Below are the code and all the weights of a small trained network. Each question names an input and a target symbol and asks about switching units off, where a switched-off unit gives its printed mean instead of its output.

import numpy as np


def w(rows, s, z=0):
    codes = np.array(rows[::2]) - 128.0
    scale = np.full(codes.shape[1], s)
    scale[-1] = z or s
    return codes * scale


def softmax(a):
    e = np.exp(a - a.max(-1, keepdims=True))
    return e / e.sum(-1, keepdims=True)


def log_softmax(a):
    a = a - a.max(-1, keepdims=True)
    return a - np.log(np.exp(a).sum(-1, keepdims=True))


def net(x, mask):
    ids = ['ΘΠΣΦΩαεηλτ'.index(c) for c in x.split()]
    T = len(ids)
    res = E[ids] + P[:T]
    u = 0
    for l in range(3):
        r = res
        for j in range(3):
            rows = slice(3 * j, 3 * j + 3)
            q, k, v = (r @ M[l][rows].T for M in (Q, K, V))
            z = softmax(np.where(np.tri(T) > 0, q @ k.T / 3**0.5, -1e9)) @ v
            o = O[l][rows]
            res = res + np.where(mask[u + j], z, o[:, -1]) @ o[:, :-1]
        u += 3
    return log_softmax(res[-1] @ U[:, :-1].T + U[:, -1])


Q, K, V, O = {}, {}, {}, {}
E = w([
[80,41,104,188,243],'Θ',
[84,109,75,146,212],'Π',
[85,44,59,201,126],'Σ',
[118,118,156,127,240],'Φ',
[203,11,76,45,156],'Ω',
[190,1,115,136,186],'α',
[164,57,138,196,226],'ε',
[119,69,207,149,80],'η',
[238,182,27,214,193],'λ',
[202,175,168,214,97],'τ',
],0.0095)
P = w([
[88,165,159,79,127],'0',
[122,68,122,123,120],'1',
[137,73,131,136,100],'2',
[158,96,146,155,88],'3',
[182,108,153,165,79],'4',
[207,111,163,182,70],'5',
[229,123,166,191,67],'6',
[250,137,170,198,64],'7',
],0.011)
Q[0] = w([
[164,87,128,44,81],'0.h0',
[57,142,81,146,96],'0.h0',
[116,55,124,215,155],'0.h0',
[188,8,66,146,224],'0.h1',
[54,141,171,216,197],'0.h1',
[179,26,121,167,202],'0.h1',
[82,79,24,213,66],'0.h2',
[107,129,135,231,216],'0.h2',
[82,139,7,144,22],'0.h2',
],0.014)
K[0] = w([
[85,208,140,169,185],'0.h0',
[146,65,97,128,169],'0.h0',
[218,146,182,142,71],'0.h0',
[253,123,225,141,125],'0.h1',
[120,125,95,64,45],'0.h1',
[222,119,176,160,99],'0.h1',
[201,143,170,134,183],'0.h2',
[122,220,159,165,114],'0.h2',
[192,64,184,156,166],'0.h2',
],0.017)
V[0] = w([
[228,118,254,87,113],'0.h0',
[195,98,150,103,227],'0.h0',
[102,178,155,64,118],'0.h0',
[145,74,109,81,3],'0.h1',
[101,108,139,210,212],'0.h1',
[73,157,145,228,46],'0.h1',
[59,145,38,118,96],'0.h2',
[96,160,120,208,116],'0.h2',
[153,177,92,30,132],'0.h2',
],0.008)
O[0] = w([
[137,53,113,31,18,216],'0.h0',
[221,122,143,55,165,156],'0.h0',
[60,155,167,103,145,4],'0.h0',
[61,97,39,127,3,154],'0.h1',
[153,87,231,97,155,206],'0.h1',
[77,144,188,228,66,157],'0.h1',
[49,167,73,76,117,59],'0.h2',
[172,101,101,62,167,148],'0.h2',
[112,173,133,143,63,24],'0.h2',
],0.0068,0.0042)
Q[1] = w([
[159,229,46,86,152],'1.h0',
[77,95,183,205,39],'1.h0',
[180,113,142,98,113],'1.h0',
[49,181,147,24,137],'1.h1',
[138,254,216,73,124],'1.h1',
[171,238,73,31,65],'1.h1',
[178,97,74,104,129],'1.h2',
[103,45,193,125,121],'1.h2',
[134,36,204,150,187],'1.h2',
],0.011)
K[1] = w([
[75,177,40,112,254],'1.h0',
[218,33,211,203,43],'1.h0',
[108,167,224,162,141],'1.h0',
[3,159,110,90,225],'1.h1',
[13,68,133,91,193],'1.h1',
[6,94,249,25,175],'1.h1',
[163,198,150,36,73],'1.h2',
[95,177,129,62,130],'1.h2',
[112,230,175,100,95],'1.h2',
],0.0092)
V[1] = w([
[54,70,100,103,184],'1.h0',
[101,133,240,31,52],'1.h0',
[71,188,205,135,66],'1.h0',
[56,9,233,113,137],'1.h1',
[198,217,173,171,83],'1.h1',
[220,128,142,249,127],'1.h1',
[103,128,199,103,115],'1.h2',
[103,254,184,25,154],'1.h2',
[163,202,193,201,115],'1.h2',
],0.0087)
O[1] = w([
[138,104,154,87,168,111],'1.h0',
[183,143,44,143,163,113],'1.h0',
[110,180,109,158,191,91],'1.h0',
[169,135,192,192,104,154],'1.h1',
[80,159,125,92,82,150],'1.h1',
[104,154,163,71,104,251],'1.h1',
[160,135,139,114,122,130],'1.h2',
[163,246,98,102,98,103],'1.h2',
[164,137,165,154,78,113],'1.h2',
],0.012,0.013)
Q[2] = w([
[168,19,204,125,63],'2.h0',
[94,190,41,147,163],'2.h0',
[155,111,48,9,60],'2.h0',
[101,65,83,230,153],'2.h1',
[2,83,65,246,237],'2.h1',
[211,82,191,149,148],'2.h1',
[78,35,94,162,158],'2.h2',
[112,81,144,34,137],'2.h2',
[34,175,160,102,162],'2.h2',
],0.0085)
K[2] = w([
[88,254,181,134,156],'2.h0',
[142,85,113,121,118],'2.h0',
[151,163,84,142,155],'2.h0',
[150,117,146,159,85],'2.h1',
[108,76,134,110,88],'2.h1',
[165,137,79,155,118],'2.h1',
[131,137,106,141,148],'2.h2',
[83,132,101,64,142],'2.h2',
[152,148,159,147,144],'2.h2',
],0.016)
V[2] = w([
[255,118,110,123,47],'2.h0',
[82,121,75,134,33],'2.h0',
[132,222,117,119,192],'2.h0',
[113,152,99,70,245],'2.h1',
[82,144,135,152,146],'2.h1',
[146,201,70,200,161],'2.h1',
[76,99,62,127,90],'2.h2',
[107,52,234,98,90],'2.h2',
[216,104,102,52,123],'2.h2',
],0.0063)
O[2] = w([
[236,74,34,18,85,91],'2.h0',
[78,34,26,192,113,40],'2.h0',
[190,185,148,195,82,152],'2.h0',
[90,144,234,48,185,136],'2.h1',
[150,188,124,93,117,119],'2.h1',
[116,210,130,165,232,104],'2.h1',
[189,203,202,100,156,130],'2.h2',
[136,113,79,252,254,255],'2.h2',
[68,128,160,106,192,171],'2.h2',
],0.0052,0.0088)
U = w([
[175,170,98,152,167,250],'Θ',
[210,211,135,123,135,46],'Π',
[98,138,182,219,130,131],'Σ',
[174,213,175,154,145,70],'Φ',
[154,64,52,115,137,96],'Ω',
[215,96,151,129,75,134],'α',
[253,119,237,148,112,36],'ε',
[222,163,32,220,117,137],'η',
[96,165,98,64,129,148],'λ',
[128,148,142,155,7,154],'τ',
],0.0061,0.017)

Each question gives the input, a string of symbols that net reads in full, and the target symbol t.
The units are the heads (3 rows each of Q, K, V and O). Each row of codes is followed by its name. A weight is (code - 128) times the scale printed after its matrix; where a second scale follows, it is the last column's (O and U).
mask holds one flag per head, layer by layer. A switched-off head (its flag False) gives its mean, the last column of its rows in O, instead of its output. The means were averaged over made-up inputs and are rounded, as every weight is.
A unit's drop is (log p(t) with every unit on - log p(t) with that unit switched off) / (log p(t) with every unit on - log p(t) with every unit switched off).
The circuit of an input: a set's keep is (log p(t) with only the set's units on - log p(t) with every unit switched off) / (log p(t) with every unit on - log p(t) with every unit switched off). Starting from all 9 units, units are removed one at a time, each time the one whose removal leaves the highest keep (on an exact tie, the one counted first), for as long as the keep stays at least 0.8.
units of the circuit, in order: the units of the circuit, biggest drop first
most important unit: the unit with the biggest drop
heads that matter: for each layer, one digit per head in row order, 1 if its drop is at least 0.15 and else 0, layers parted by /
input λ τ ε Ω ε λ Σ α, target τ: units of the circuit, in order	(1.h1; 1.h0)
input Σ Σ τ λ λ Σ Σ ε, target Σ: units of the circuit, in order	(2.h0; 1.h2)
input Ω Σ α Φ ε Σ λ, target λ: heads that matter	000 / 010 / 000
input Σ ε Θ, target ε: units of the circuit, in order	(1.h1; 1.h0)
input λ Σ Σ λ λ Σ Θ ε, target τ: most important unit	1.h1
input τ λ Σ τ λ τ Θ, target τ: units of the circuit, in order	(1.h1; 0.h1)
input Σ Σ Σ ε Σ λ τ, target Σ: units of the circuit, in order	(1.h2; 2.h0)
input ε Σ Σ, target ε: units of the circuit, in order	(0.h1; 1.h1)
input Σ λ Σ, target λ: units of the circuit, in order	(1.h1; 0.h0)
input Ω Θ Σ ε τ ε ε Ω, target λ: heads that matter	010 / 011 / 011
input Σ ε Σ ε λ τ Ω, target τ: units of the circuit, in order	(0.h1; 1.h1)
input Σ Θ Σ Π, target Σ: units of the circuit, in order	(0.h0; 1.h0; 2.h0)
input Σ Σ α ε Σ Ω λ, target Σ: heads that matter	100 / 101 / 101
input Σ Σ Σ Σ Σ Σ Σ, target Σ: heads that matter	101 / 100 / 100
input Θ Σ Θ Σ Σ Ω, target Ω: heads that matter	010 / 111 / 010
input Σ Σ Σ η, target η: units of the circuit, in order	(1.h0; 2.h1; 1.h1)
input Θ Σ Σ Φ, target ε: most important unit	0.h1
input Ω τ Σ Ω Φ, target λ: units of the circuit, in order	(0.h1; 1.h2; 2.h2; 0.h0)
input Ω Π Σ, target Ω: heads that matter	010 / 110 / 100
input Σ τ Σ Σ Σ Θ, target Σ: most important unit	0.h0
input Σ ε ε α Σ α α τ, target Σ: units of the circuit, in order	(2.h0; 1.h2)
input Σ Σ Σ Ω, target Ω: heads that matter	010 / 011 / 010
input τ Σ τ Π, target η: heads that matter	100 / 101 / 110
input Σ Σ τ Ω ε ε Φ, target Σ: heads that matter	100 / 101 / 100
